Here is a tiny trained network, its code and every weight. The questions are about switching its units off for an input and a class, where a switched-off unit gives its printed mean instead of its output.

import numpy as np


def w(rows, s, z=0):
    codes = np.array(rows[::2]) - 128.0
    scale = np.full(codes.shape[1], s)
    scale[-1] = z or s
    return codes * scale


def norm(h):
    return h / np.sqrt((h * h).mean(-1, keepdims=True) + 1e-5)


def f(y):
    return y / 2 * (1 + np.tanh(0.7978845608 * (y + 0.044715 * y**3)))


def log_softmax(a):
    a = a - a.max(-1, keepdims=True)
    return a - np.log(np.exp(a).sum(-1, keepdims=True))


def net(x, mask):
    res = np.array(x, float).reshape(1, 5) / 4 @ E
    u = 0
    for l in range(2):
        y = f(norm(res) @ A[l][:, :-1].T + A[l][:, -1])
        res = res + np.where(mask[u : u + 9], y, B[l][:, -1]) @ B[l][:, :-1]
        u += 9
    return log_softmax(norm(res)[-1] @ U[:, :-1].T + U[:, -1])


A, B = {}, {}
E = w([
[177,89,230,127],'x0',
[49,149,193,127],'x1',
[2,164,100,120],'x2',
[122,247,139,126],'x3',
[88,80,154,34],'x4',
],0.0055)
A[0] = w([
[80,29,20,123,123],'L0N0',
[92,145,108,123,108],'L0N1',
[133,69,121,66,157],'L0N2',
[173,128,164,169,92],'L0N3',
[33,145,162,245,155],'L0N4',
[137,1,182,107,155],'L0N5',
[155,3,187,130,138],'L0N6',
[103,161,254,33,83],'L0N7',
[123,59,39,136,9],'L0N8',
],0.0093,0.0014)
B[0] = w([
[181,238,146,24,203],'L0N0',
[175,221,91,165,141],'L0N1',
[104,224,108,54,177],'L0N2',
[208,84,140,93,163],'L0N3',
[70,114,118,211,196],'L0N4',
[189,138,180,126,250],'L0N5',
[31,121,49,110,254],'L0N6',
[125,38,115,178,230],'L0N7',
[3,107,18,45,160],'L0N8',
],0.006,0.0052)
A[1] = w([
[55,83,223,87,72],'L1N0',
[92,177,148,142,234],'L1N1',
[246,136,92,128,245],'L1N2',
[143,128,78,66,7],'L1N3',
[138,95,144,153,133],'L1N4',
[100,151,110,173,122],'L1N5',
[166,40,108,54,135],'L1N6',
[163,116,67,103,254],'L1N7',
[144,93,82,152,246],'L1N8',
],0.013,0.0016)
B[1] = w([
[109,59,79,98,212],'L1N0',
[164,124,66,206,174],'L1N1',
[212,110,210,138,229],'L1N2',
[101,165,159,58,182],'L1N3',
[154,123,97,85,151],'L1N4',
[141,170,84,194,162],'L1N5',
[144,158,123,193,254],'L1N6',
[115,150,255,89,193],'L1N7',
[127,154,149,122,163],'L1N8',
],0.0082,0.0066)
U = w([
[113,194,85,52,107],'0',
[226,130,150,158,255],'1',
[85,192,6,244,102],'2',
[97,19,50,141,22],'3',
],0.014,0.0017)

Each question gives the input, the list of numbers given to net, and the class t.
The units are the neurons (one row each of A and B). Each row of codes is followed by its name. A weight is (code - 128) times the scale printed after its matrix; where a second scale follows, it is the last column's (A, B and U).
mask holds one flag per neuron, layer by layer. A switched-off neuron (its flag False) gives its mean, the last column of its row in B, instead of its output. The means were averaged over made-up inputs and are rounded, as every weight is.
A unit's drop is (log p(t) with every unit on - log p(t) with that unit switched off) / (log p(t) with every unit on - log p(t) with every unit switched off).
The circuit of an input: a set's keep is (log p(t) with only the set's units on - log p(t) with every unit switched off) / (log p(t) with every unit on - log p(t) with every unit switched off). Starting from the 12 units with the biggest drops (on a tie, the unit counted first), units are removed one at a time, each time the one whose removal leaves the highest keep (on an exact tie, the one counted first), for as long as the keep stays at least 0.8.
units of the circuit, in order: the units of the circuit, biggest drop first
unit that matters most: the unit with the biggest drop
top k neurons: the k neurons with the biggest drops, biggest first
k most important neurons of layer l: the k neurons of layer l with the biggest drops, biggest first
drop when u is switched off: that unit's drop, to one decimal
input [7,-3,-3,-7,7], class 0: units of the circuit, in order	L0N6; L0N2
input [-7,-3,-3,-3,-5], class 0: unit that matters most	L0N8
input [6,1,8,0,2], class 3: 2 most important neurons of layer 1	L1N0; L1N6
input [-7,2,-5,8,6], class 2: top 2 neurons	L0N3; L0N5
input [-5,-3,4,7,5], class 2: units of the circuit, in order	L1N1; L0N0
input [-6,-5,-1,6,1], class 1: top 3 neurons	L0N6; L1N2; L0N2
input [0,0,2,7,7], class 3: units of the circuit, in order	L0N7; L1N0
input [2,3,1,-8,8], class 0: 3 most important neurons of layer 0	L0N2; L0N0; L0N4
input [6,8,5,3,1], class 3: top 3 neurons	L1N0; L0N7; L1N6
input [-4,-6,0,2,-3], class 1: top 2 neurons	L0N6; L1N2
input [2,5,-2,8,0], class 2: top 2 neurons	L1N2; L0N5
input [2,-2,2,-8,-6], class 0: top 2 neurons	L0N8; L0N6
input [-7,0,7,-4,2], class 0: 2 most important neurons of layer 1	L1N6; L1N3
input [5,8,2,4,-3], class 2: most important neuron of layer 0	L0N4
input [-7,-5,-2,0,-2], class 0: 2 most important neurons of layer 0	L0N8; L0N5
input [-7,0,-6,8,-8], class 1: 2 most important neurons of layer 1	L1N2; L1N6
input [0,0,-3,3,8], class 3: 2 most important neurons of layer 0	L0N7; L0N0
input [2,-2,8,3,5], class 2: 2 most important neurons of layer 0	L0N1; L0N3
input [3,2,3,-5,-6], class 2: 2 most important neurons of layer 0	L0N4; L0N7
input [-5,5,-6,3,8], class 3: units of the circuit, in order	L0N7
input [-4,5,3,3,4], class 2: drop when L0N0 is switched off	0.0
input [2,8,5,6,5], class 2: drop when L1N5 is switched off	0.2
input [-4,-7,-4,-1,6], class 0: drop when L0N8 is switched off	0.2
